How the objects are linked:
j119: s>-, z>j685, a>j58, p>j320, t>j918, e>j102
j710: s>j918, z>j968, a>j414, p>j502, t>j58, e>j537
j289: s>j157, z>-, a>-, p>j669, t>j3, e>j460
j3: s>j620, z>-, a>-, p>j548, t>j289, e>j215
j968: s>j720, z>-, a>j669, p>j989, t>j200, e>j157
j5: s>-, z>j320, a>j912, p>j61, t>j91, e>j445
j419: s>j661, z>j537, a>j182, p>j547, t>j181, e>j341
j181: s>j61, z>j940, a>j523, p>j831, t>j419, e>j912
j790: s>-, z>j572, a>j502, p>j689, t>j320, e>j918
j865: s>j912, z>j90, a>-, p>j523, t>j70, e>j585
j486: s>-, z>-, a>j634, p>j789, t>j572, e>j685
j445: s>-, z>j119, a>j831, p>j5, t>j594, e>j61
j912: s>j5, z>j281, a>j865, p>j181, t>j341, e>j831
j61: s>-, z>j102, a>j181, p>j445, t>j661, e>j5
j219: s>j940, z>j3, a>-, p>j543, t>j323, e>j90
j414: s>j710, z>j669, a>-, p>j396, t>j543, e>j323
j685: s>-, z>-, a>j200, p>j486, t>j720, e>j789
j157: s>j342, z>-, a>j289, p>j968, t>j620, e>j989
j572: s>-, z>-, a>j989, p>j342, t>j486, e>j720
j594: s>-, z>j918, a>j547, p>j91, t>j445, e>j661
j281: s>j320, z>j634, a>j90, p>j940, t>j502, e>j58
j182: s>j419, z>j323, a>-, p>j816, t>j523, e>j70
j396: s>j502, z>j460, a>-, p>j323, t>j90, e>j414
j720: s>-, z>-, a>j968, p>j572, t>j685, e>j342
j543: s>j58, z>j548, a>-, p>j90, t>j414, e>j219
j215: s>j634, z>-, a>-, p>j3, t>j460, e>j548
j70: s>j341, z>j396, a>-, p>j182, t>j865, e>j816
j689: s>-, z>j342, a>j537, p>j918, t>j102, e>j790
j102: s>-, z>j789, a>j940, p>j119, t>j689, e>j320
j200: s>j685, z>-, a>j548, p>j634, t>j968, e>j620
j342: s>-, z>-, a>j157, p>j720, t>j789, e>j572
j341: s>j91, z>j502, a>j70, p>j419, t>j912, e>j547
j91: s>-, z>j790, a>j341, p>j661, t>j5, e>j594
j90: s>j281, z>j215, a>-, p>j219, t>j396, e>j543
j58: s>j119, z>j200, a>j543, p>j281, t>j710, e>j940
j918: s>-, z>j720, a>j710, p>j790, t>j119, e>j689
j320: s>-, z>j486, a>j281, p>j102, t>j790, e>j119
j661: s>-, z>j689, a>j419, p>j594, t>j61, e>j91
j620: s>j789, z>-, a>j3, p>j200, t>j157, e>j634
j989: s>j572, z>-, a>j460, p>j157, t>j634, e>j968
j460: s>j989, z>-, a>-, p>j289, t>j215, e>j669
j585: s>j831, z>j543, a>-, p>j865, t>j816, e>j523
j789: s>-, z>-, a>j620, p>j685, t>j342, e>j486
j323: s>j537, z>j289, a>-, p>j414, t>j219, e>j396
j831: s>j445, z>j58, a>j585, p>j912, t>j547, e>j181
j548: s>j200, z>-, a>-, p>j215, t>j669, e>j3
j523: s>j181, z>j219, a>-, p>j585, t>j182, e>j865
j634: s>j486, z>-, a>j215, p>j620, t>j989, e>j200
j547: s>j594, z>j710, a>j816, p>j341, t>j831, e>j419
j940: s>j102, z>j620, a>j219, p>j58, t>j537, e>j281
j537: s>j689, z>j157, a>j323, p>j710, t>j940, e>j502
j502: s>j790, z>j989, a>j396, p>j537, t>j281, e>j710
j816: s>j547, z>j414, a>-, p>j70, t>j585, e>j182
j669: s>j968, z>-, a>-, p>j460, t>j548, e>j289

In the rows, zero is written as 150.

The rows follow the links: the fewer symbols apart two objects are, the more alike their rows tend to be.

Each row is also shifted at random along 6 hidden directions that mean nothing.

The rows of 54 objects, shuffled:
Each row is one object's numbers.
row 1: 205	169	155	183	172	127	143	189	160	171	183	104	189	147	163	168	168	155	152	163	167	187	156	183	121	186	176	115	156	114	164	180	140	190	156	163	173	148	154
row 2: 150	153	137	148	140	182	146	129	168	170	114	162	176	152	133	140	174	129	188	95	155	160	207	189	182	180	171	111	118	152	144	154	183	181	166	88	145	185	194
row 3: 116	138	115	128	184	142	185	103	130	160	152	150	137	135	144	167	207	152	103	175	77	189	112	101	131	176	138	159	129	113	141	146	133	131	108	257	102	92	114
row 4: 153	132	125	143	168	164	135	126	146	101	134	106	167	119	123	129	137	142	115	180	92	158	146	162	136	148	161	149	158	121	113	146	119	174	144	158	170	134	129
row 5: 181	153	166	122	155	148	178	129	140	125	146	184	110	138	102	99	154	147	142	163	140	195	125	120	177	160	195	172	154	139	159	149	156	182	173	120	190	98	147
row 6: 112	147	138	139	149	139	135	166	132	214	126	152	121	185	170	144	145	145	175	134	176	144	161	144	184	157	135	132	144	187	152	140	169	154	162	105	126	177	151
row 7: 146	155	155	153	163	139	126	190	157	182	166	152	146	177	157	153	147	162	144	148	165	138	144	168	142	119	155	146	177	190	153	126	152	154	175	128	145	163	161
row 8: 170	135	163	131	134	145	136	150	152	109	124	152	149	140	165	121	81	161	143	199	165	132	132	145	167	132	203	177	163	148	140	146	133	165	175	94	193	120	108
row 9: 94	144	123	131	142	148	123	126	138	173	113	150	141	187	159	160	164	123	158	125	150	129	198	147	185	154	91	128	124	163	115	134	155	130	147	119	96	186	141
row 10: 212	168	151	164	168	162	166	145	168	166	174	155	164	136	143	173	188	147	137	118	125	162	156	166	127	157	153	117	132	153	146	149	164	152	150	192	130	153	176
row 11: 147	155	149	145	133	128	108	165	120	149	142	100	121	211	165	175	157	176	182	172	172	167	183	96	168	223	118	115	153	148	151	207	190	163	126	156	128	182	154
row 12: 44	151	128	132	146	151	197	145	131	175	145	162	146	145	173	131	167	159	163	175	145	188	105	108	178	201	165	164	131	161	168	151	177	146	141	151	153	120	155
row 13: 212	120	132	137	180	172	140	133	159	168	130	137	165	138	157	151	163	155	121	148	104	140	143	150	152	161	170	144	159	186	133	138	177	151	128	148	119	153	146
row 14: 173	146	135	153	152	153	121	168	169	161	160	132	156	154	170	183	135	178	169	144	162	134	141	162	115	120	182	123	147	195	116	147	173	137	168	190	118	175	148
row 15: 177	132	131	132	196	134	149	106	131	209	121	163	118	149	144	171	223	125	126	110	114	189	179	118	158	189	105	126	107	131	145	141	158	148	122	175	101	135	143
row 16: 223	177	174	177	131	137	142	173	132	143	190	171	125	179	118	148	165	166	145	134	165	143	152	138	164	147	108	160	181	159	175	153	164	138	153	154	150	162	178
row 17: 136	134	143	137	167	145	164	190	133	203	135	133	143	143	161	140	165	150	129	162	150	159	132	143	168	162	146	145	167	162	177	138	155	148	145	151	144	156	161
row 18: 120	155	147	161	147	156	189	184	154	193	153	156	191	117	148	128	156	134	156	115	169	166	146	197	169	141	175	147	152	148	184	118	137	170	173	104	183	155	189
row 19: 163	143	125	131	144	162	144	152	153	148	142	133	165	150	132	135	143	183	202	152	164	155	144	132	117	159	186	99	153	166	128	164	191	160	157	203	128	189	168
row 20: 173	156	141	133	139	137	176	154	102	174	142	186	103	156	123	101	164	143	144	140	158	154	140	114	195	154	97	165	153	152	183	126	142	146	155	126	151	160	158
row 21: 172	142	159	151	186	162	152	146	162	188	131	150	175	136	176	123	179	114	99	127	106	168	152	197	205	185	190	168	155	159	157	129	141	185	158	60	178	113	162
row 22: 94	143	112	131	128	154	176	121	116	151	130	164	128	136	123	130	174	149	175	141	140	156	143	119	151	143	114	145	139	163	130	129	164	118	138	192	107	175	171
row 23: 146	119	139	132	150	181	152	90	140	121	140	171	122	153	124	134	147	171	131	143	96	138	128	115	163	143	148	157	159	196	133	135	194	131	129	178	118	147	155
row 24: 144	137	162	172	158	175	178	121	191	107	152	140	214	130	178	165	141	142	113	165	117	143	143	172	161	174	182	171	126	150	137	161	153	138	129	144	171	114	136
row 25: 54	141	181	158	145	146	135	149	164	134	157	155	135	186	175	167	120	162	130	175	145	124	149	144	158	145	151	185	164	172	164	146	161	135	142	123	160	143	131
row 26: 62	154	137	160	150	147	105	143	174	119	145	128	168	137	132	147	130	137	134	155	135	128	149	186	124	122	155	139	159	143	112	138	108	171	165	146	140	157	136
row 27: 205	123	148	143	155	168	165	141	149	119	128	121	194	108	162	164	147	126	106	167	133	135	152	164	133	148	123	177	138	104	141	155	93	127	112	164	165	127	120
row 28: 140	155	152	144	124	161	210	119	147	120	151	181	162	118	137	144	137	154	195	148	175	148	143	133	146	142	169	164	110	140	151	151	169	128	138	166	159	147	170
row 29: 136	113	126	102	172	149	133	127	150	158	93	145	132	144	147	122	126	157	134	179	110	145	134	137	157	146	201	132	156	180	112	135	163	162	165	138	136	127	110
row 30: 89	134	149	138	150	159	134	187	141	163	159	134	140	144	131	118	144	190	167	164	161	163	123	144	135	157	189	128	190	178	168	161	183	176	157	146	151	157	174
row 31: 161	177	202	197	144	144	156	193	160	127	209	135	168	162	152	188	146	157	138	163	182	138	149	148	113	146	102	165	184	134	174	178	137	120	131	194	175	165	161
row 32: 170	134	156	139	132	157	141	123	166	113	157	158	134	156	170	169	113	180	175	189	168	111	113	131	128	118	175	161	153	185	120	168	182	122	135	198	147	148	118
row 33: 170	157	165	177	183	142	163	138	151	157	172	152	161	154	166	175	195	115	73	149	93	186	164	171	193	193	126	167	147	133	168	149	123	169	135	108	166	100	154
row 34: 225	151	153	156	146	131	109	169	147	150	135	137	139	178	148	136	127	117	127	157	163	145	161	180	166	125	144	158	164	124	148	139	106	174	192	74	175	139	117
row 35: 182	151	143	128	138	167	184	111	156	101	134	189	142	113	97	91	141	141	179	136	140	173	144	149	163	125	214	163	127	142	135	141	160	188	165	127	174	138	177
row 36: 119	148	151	139	109	163	130	132	164	106	134	146	150	170	166	159	97	179	218	163	201	113	162	131	129	143	183	131	137	164	124	180	199	148	145	163	135	184	136
row 37: 181	161	164	154	142	132	118	154	143	163	162	152	130	199	173	164	132	153	150	174	171	143	146	145	159	127	130	142	158	180	143	156	158	150	160	142	136	151	140
row 38: 190	125	162	145	141	185	164	127	183	87	138	139	201	118	170	137	106	147	127	163	132	113	152	177	161	145	179	200	144	174	122	149	159	144	143	108	184	148	147
row 39: 219	157	125	149	136	114	124	162	120	183	147	122	115	194	198	174	139	141	161	184	186	155	145	124	156	165	104	131	139	148	147	170	133	129	145	159	115	160	109
row 40: 196	154	178	162	137	153	159	143	159	138	155	147	179	157	184	173	145	137	147	147	159	142	170	158	184	198	154	177	125	137	165	182	166	153	128	110	177	137	155
row 41: 73	149	140	170	153	164	129	139	161	134	151	177	159	147	134	141	127	127	102	130	112	112	144	205	155	84	154	171	180	190	119	100	134	141	185	105	154	159	155
row 42: 149	154	178	159	163	143	173	169	146	114	181	140	157	135	137	161	158	166	133	178	150	178	124	135	113	176	158	166	141	99	176	186	133	168	140	197	185	106	123
row 43: 75	142	105	171	173	146	108	178	173	194	133	83	237	137	216	191	155	124	111	154	137	132	172	213	137	159	127	114	144	156	134	163	122	148	142	135	116	171	137
row 44: 151	136	163	152	141	162	124	168	156	113	135	91	182	156	190	157	131	141	133	198	155	135	162	156	169	195	148	167	159	130	157	190	149	174	123	108	192	143	127
row 45: 230	144	172	136	126	131	163	169	139	152	139	174	124	136	155	124	108	133	133	164	199	126	138	165	140	107	150	185	158	126	163	136	98	147	166	123	193	121	108
row 46: 151	149	164	158	147	152	147	190	167	181	169	141	175	140	165	124	143	160	148	136	152	141	126	184	163	151	179	144	185	198	178	138	164	162	172	110	171	169	177
row 47: 109	143	175	146	141	167	149	152	120	157	115	145	147	170	168	144	162	120	128	126	169	125	198	155	210	186	94	180	139	134	171	157	142	141	134	75	166	175	159
row 48: 134	139	160	158	187	167	191	85	153	124	156	199	131	110	108	134	185	116	73	117	75	166	132	167	161	130	154	174	152	137	137	113	118	152	154	148	159	93	153
row 49: 70	151	165	148	129	151	151	140	150	126	147	173	143	133	146	156	138	138	149	134	182	117	168	163	137	97	109	165	143	145	146	128	114	113	149	151	139	168	143
row 50: 119	168	183	178	132	156	155	148	166	111	171	175	163	127	101	147	161	126	164	85	171	137	205	186	134	141	133	147	127	99	153	155	119	157	158	140	174	174	186
row 51: 140	118	92	125	157	142	161	147	134	183	139	109	167	134	184	161	161	186	183	187	144	165	102	94	116	171	155	117	139	182	140	159	183	114	120	248	92	178	139
row 52: 182	173	161	181	151	130	217	179	161	128	195	144	186	112	158	152	141	156	141	178	177	161	99	160	112	139	171	185	148	93	188	161	96	144	146	187	210	104	133
row 53: 227	145	137	139	163	122	110	175	157	169	143	112	125	178	172	171	141	169	163	210	158	171	138	129	127	161	161	126	171	153	141	170	149	167	160	181	131	138	97
row 54: 89	141	162	151	150	166	140	141	150	93	138	140	153	122	122	151	147	157	125	176	130	141	155	143	122	148	145	158	154	115	140	168	143	138	121	185	163	143	138

Some objects, each with its row:
j200 row 27
j182 row 7
j720 row 52
j790 row 5
j61 row 10
j219 row 41
j620 row 38
j342 row 40
j865 row 29
j940 row 23
j90 row 26
j685 row 28
j585 row 43
j58 row 22
j661 row 21
j523 row 14
j689 row 33
j918 row 12
j502 row 11
j119 row 3

Row, symbols taken left to right, then the row they reach:
row 24 t e a: row 44
row 19 e: row 51
row 13 p t e: row 46
row 48 a e t e: row 20
row 1 a t s: row 2
row 6 s e p: row 17
row 35 e a p: row 4
row 45 e e t: row 36
row 47 a e p e: row 25
row 37 p t: row 9
row 30 a p p z: row 39
row 18 p p t p: row 15
row 53 z: row 34

